[-0.37,1.04,-1.21,1.95,-0.57,-0.22,-0.24,-1.64,0.28,0.28,0.70,3.04,-0.72,-1.25,-0.33,-0.30,0.03,-1.20,-0.31,0.14,0.88,-1.91,0.11,2.14,-0.09,-0.92,0.67,0.42,-0.59,0.01,-1.20,-0.45,0.62,-1.76,-0.03,0.99,1.31,1.55,-0.07,-0.95,0.34,0.04,-1.96,-0.06,-0.50,0.15,0.86,-0.36,0.25,1.42,-0.12,0.17,-0.68,-1.95,-0.50,0.26] | 1
[0.11,0.19,-0.84,0.55,3.17,-0.82,0.32,4.51,-0.46,0.91,0.77,2.12,0.93,2.81,-0.32,2.26,-2.75,1.97,0.32,0.52,-0.83,-0.69,-0.55,0.90,0.07,0.97,-0.66,0.84,-0.10,-0.03,-1.29,-0.68,0.73,0.89,0.66,0.03,-0.75,1.39,1.57,-2.09,-3.60,1.11,-3.01,-0.90,2.24,0.81,1.49,-1.24,-0.95,-0.44,-2.61,0.42,-1.53,-0.40,-0.88,0.23] | 0
[1.60,-0.34,0.56,1.84,3.69,-1.06,-0.36,4.37,-0.36,-0.04,0.06,3.22,0.99,1.48,1.75,2.82,-5.18,1.86,-0.52,0.53,-1.25,-1.85,-0.09,0.36,-0.38,2.29,1.39,1.82,-0.66,0.88,-0.23,0.14,0.48,1.07,0.78,2.80,-0.02,2.07,1.89,-0.46,-2.39,2.52,-4.04,-0.20,-0.34,1.00,-0.76,-1.10,0.28,1.17,0.02,-0.32,-1.55,-0.52,-2.25,0.00] | 0
[1.44,-0.23,1.07,-1.01,2.20,0.33,-0.81,3.29,0.35,0.18,1.16,3.98,-0.40,1.33,0.63,1.63,-3.55,1.11,-1.33,1.39,-1.47,-0.98,0.37,1.54,0.19,2.31,0.73,1.96,-1.00,-0.14,-0.84,0.37,0.20,1.16,-0.73,-0.12,0.27,0.15,0.89,-0.23,-1.59,0.34,-1.86,0.03,0.30,1.87,0.32,-0.67,0.64,1.04,2.25,-1.69,-0.22,-0.93,-2.00,0.24] | 0
[-0.88,-1.52,-0.13,2.42,0.54,-1.68,-0.26,-1.13,-0.50,0.66,2.92,1.33,0.58,-2.18,-0.73,-1.37,1.85,-1.12,0.86,0.02,1.29,-1.42,-0.44,-0.22,0.25,-0.02,2.16,0.19,-0.53,-0.86,-1.99,-0.87,0.69,-1.77,-0.06,1.86,1.60,0.83,0.50,-1.79,-0.46,-0.08,-0.44,-0.25,-0.99,0.07,-0.26,0.08,-0.03,1.27,-0.77,0.74,-0.01,0.92,-0.18,-0.27] | 1
[2.26,0.41,0.56,0.47,2.26,-1.60,-0.36,0.38,0.28,0.18,1.01,1.42,0.86,0.08,0.35,0.36,-1.49,0.33,0.08,0.63,-1.01,-0.31,-0.30,-0.73,-0.28,0.39,1.72,0.10,-0.12,0.51,-1.20,0.26,-0.57,0.39,0.40,2.21,0.14,0.35,0.46,-0.82,0.00,0.81,-0.58,-0.34,0.50,0.47,-0.03,1.05,-0.44,1.24,1.06,0.05,0.13,-0.58,0.24,0.74] | 1
[0.53,0.52,-0.87,-1.78,-3.42,-0.41,0.91,-4.48,-0.17,1.22,0.97,-3.10,0.33,4.18,-2.17,-3.13,6.48,-1.43,0.62,1.99,0.96,1.39,-0.97,-2.57,1.41,-0.32,3.03,0.67,2.79,-3.37,-0.68,0.03,-0.70,0.08,-1.97,-1.60,-0.06,-3.34,-2.58,-4.25,2.68,-4.64,0.50,1.55,1.22,-0.12,-3.28,0.28,0.03,1.15,2.68,-1.06,3.51,2.80,3.41,0.43] | 1
[0.59,1.76,0.74,-0.83,-0.46,0.19,-0.39,-2.46,0.74,1.21,-0.69,1.39,-0.47,-0.36,-0.56,-0.71,-0.88,0.35,0.37,-0.52,-0.76,-1.66,-0.19,1.70,-0.62,0.74,-0.64,0.54,-0.52,0.15,-0.51,-0.19,1.20,0.31,-1.09,0.93,-0.52,1.62,1.21,0.90,-0.10,0.18,-0.81,-0.81,0.91,0.62,0.84,-0.38,1.61,-0.01,-1.84,-0.48,0.24,-2.70,-1.45,1.37] | 1
[0.99,-1.70,1.55,-0.22,1.08,-1.35,0.43,1.74,-0.71,-0.24,1.85,-1.41,1.07,-1.02,-1.29,1.74,0.49,-2.61,0.43,0.90,-0.13,0.99,-0.29,-3.35,-0.67,-0.88,2.71,-0.96,0.60,-1.03,-2.20,1.17,-1.10,-1.03,1.16,2.74,0.29,-0.84,1.05,-0.27,0.29,-1.22,-0.78,-0.96,-1.22,-1.40,-2.73,0.45,-0.42,-0.31,1.89,1.88,-0.93,1.55,0.46,-1.42] | 0
[0.77,0.56,1.43,1.16,2.06,0.39,0.04,-0.41,0.80,0.28,2.49,3.31,-1.17,-4.12,-1.52,2.22,-3.16,-0.94,0.80,-0.19,-1.01,-2.23,-0.52,1.28,-0.20,-0.84,-1.37,0.30,-2.46,1.28,-3.00,-1.74,1.85,-0.52,0.22,3.27,0.61,0.66,0.95,-0.80,-0.06,1.96,-0.36,-1.72,-0.22,0.40,2.30,0.53,0.79,-0.23,-0.01,0.80,-1.40,-1.93,-0.61,1.51] | 1
[0.55,-1.32,3.20,0.20,0.66,-0.43,0.05,0.93,-0.53,-0.63,-0.70,-2.04,1.12,-1.03,-0.81,1.47,-2.51,-0.38,0.74,0.47,-1.03,-2.27,-0.04,-1.48,-0.66,0.73,1.14,-0.54,-0.07,0.03,-0.90,0.64,1.55,0.06,0.69,4.91,-0.40,1.11,2.77,0.75,-0.92,-0.29,-1.86,-0.78,-0.03,-0.39,-1.96,-2.56,1.88,-0.42,1.05,0.94,-1.64,-0.67,-2.10,-0.42] | 0
